Below are the code and all the weights of a small trained network. Each question names an input and a class and asks about switching units off, where a switched-off unit gives its printed mean instead of its output.

import numpy as np


def w(rows, s, z=0):
    codes = np.array(rows[::2]) - 128.0
    scale = np.full(codes.shape[1], s)
    scale[-1] = z or s
    return codes * scale


def f(y):
    return np.maximum(y, 0)


def log_softmax(a):
    a = a - a.max(-1, keepdims=True)
    return a - np.log(np.exp(a).sum(-1, keepdims=True))


def net(x, mask):
    res = np.array(x, float).reshape(1, 4) / 4 @ E
    y = f(res @ A[0][:, :-1].T + A[0][:, -1])
    res = res + np.where(mask, y, B[0][:, -1]) @ B[0][:, :-1]
    return log_softmax(res[-1] @ U[:, :-1].T + U[:, -1])


A, B = {}, {}
E = w([
[132,147,99,68,173,28,155,142],'x0',
[217,194,181,95,140,154,100,165],'x1',
[135,123,144,174,140,107,127,135],'x2',
[3,127,111,109,197,170,52,157],'x3',
],0.017)
A[0] = w([
[185,104,159,190,13,216,143,87,234],'n1',
[20,25,81,94,174,67,160,83,133],'n2',
[173,254,221,101,127,126,63,194,162],'n3',
[72,8,56,151,93,94,157,65,254],'n4',
[164,172,82,134,20,27,201,87,234],'n5',
[80,148,133,188,207,237,44,174,187],'n6',
[66,87,129,177,61,187,137,144,217],'n7',
[89,169,50,111,233,53,96,217,138],'n8',
[85,52,72,182,76,152,157,50,196],'n9',
],0.009,0.0068)
B[0] = w([
[201,93,197,134,52,162,117,197,253],'n1',
[97,97,78,152,135,133,168,166,222],'n2',
[122,195,158,107,103,110,124,113,221],'n3',
[173,3,77,179,170,118,128,117,229],'n4',
[201,101,84,100,103,75,153,102,234],'n5',
[59,154,131,137,97,192,94,106,231],'n6',
[158,110,59,149,146,207,85,154,201],'n7',
[84,153,149,105,167,93,176,198,200],'n8',
[146,77,79,143,147,135,95,133,210],'n9',
],0.015,0.021)
U = w([
[214,52,127,163,104,176,88,130,53],'0',
[85,98,84,187,153,217,14,108,15],'1',
[184,143,241,122,42,186,139,176,254],'2',
[63,196,196,141,71,254,48,55,134],'3',
[160,49,122,135,144,26,230,44,188],'4',
[62,80,113,150,168,131,218,197,82],'5',
[210,245,145,91,120,33,200,72,191],'6',
[54,213,207,44,188,97,137,167,54],'7',
],0.0089,0.0022)

Each question gives the input, the list of numbers given to net, and the class t.
The units are the neurons (one row each of A and B). Each row of codes is followed by its name. A weight is (code - 128) times the scale printed after its matrix; where a second scale follows, it is the last column's (A, B and U).
mask holds one flag per neuron, in row order. A switched-off neuron (its flag False) gives its mean, the last column of its row in B, instead of its output. The means were averaged over made-up inputs and are rounded, as every weight is.
A unit's drop is (log p(t) with every unit on - log p(t) with that unit switched off) / (log p(t) with every unit on - log p(t) with every unit switched off).
The circuit of an input: a set's keep is (log p(t) with only the set's units on - log p(t) with every unit switched off) / (log p(t) with every unit on - log p(t) with every unit switched off). Starting from all 9 units, units are removed one at a time, each time the one whose removal leaves the highest keep (on an exact tie, the one counted first), for as long as the keep stays at least 0.8.
circuit, biggest first: the units of the circuit, biggest drop first
top k neurons: the k neurons with the biggest drops, biggest first
drop when u is switched off: that unit's drop, to one decimal
input [2,-4,5,7], class 5: circuit, biggest first : n8
input [-8,-4,1,2], class 1: top 2 neurons : n6; n5
input [1,-2,-2,0], class 4: circuit, biggest first : n1; n6
input [1,7,5,-1], class 6: circuit, biggest first : n1; n3
input [4,-3,-1,1], class 5: top 4 neurons : n2; n8; n5; n3
input [-4,1,-6,8], class 3: top 2 neurons : n6; n4
input [2,-5,-7,6], class 5: top 2 neurons : n8; n2
input [-5,1,-8,4], class 3: top 2 neurons : n4; n6
input [1,2,2,-5], class 6: top 2 neurons : n5; n4
input [1,-7,2,2], class 5: top 3 neurons : n2; n6; n8
input [-2,-4,-8,1], class 1: top 2 neurons : n5; n1
input [6,-6,-8,0], class 4: top 3 neurons : n4; n5; n6
input [-8,0,-8,3], class 1: top 4 neurons : n7; n3; n9; n6
input [2,-6,8,1], class 5: circuit, biggest first : n2
input [-8,-7,5,1], class 1: top 3 neurons : n6; n5; n7
input [0,3,2,-8], class 2: top 2 neurons : n1; n4
input [4,6,-7,8], class 7: drop when n8 is switched off : 0.3
input [4,0,4,-2], class 4: drop when n6 is switched off : 0.0
input [3,8,0,6], class 7: drop when n8 is switched off : 0.2
input [-6,2,2,8], class 3: circuit, biggest first : n6
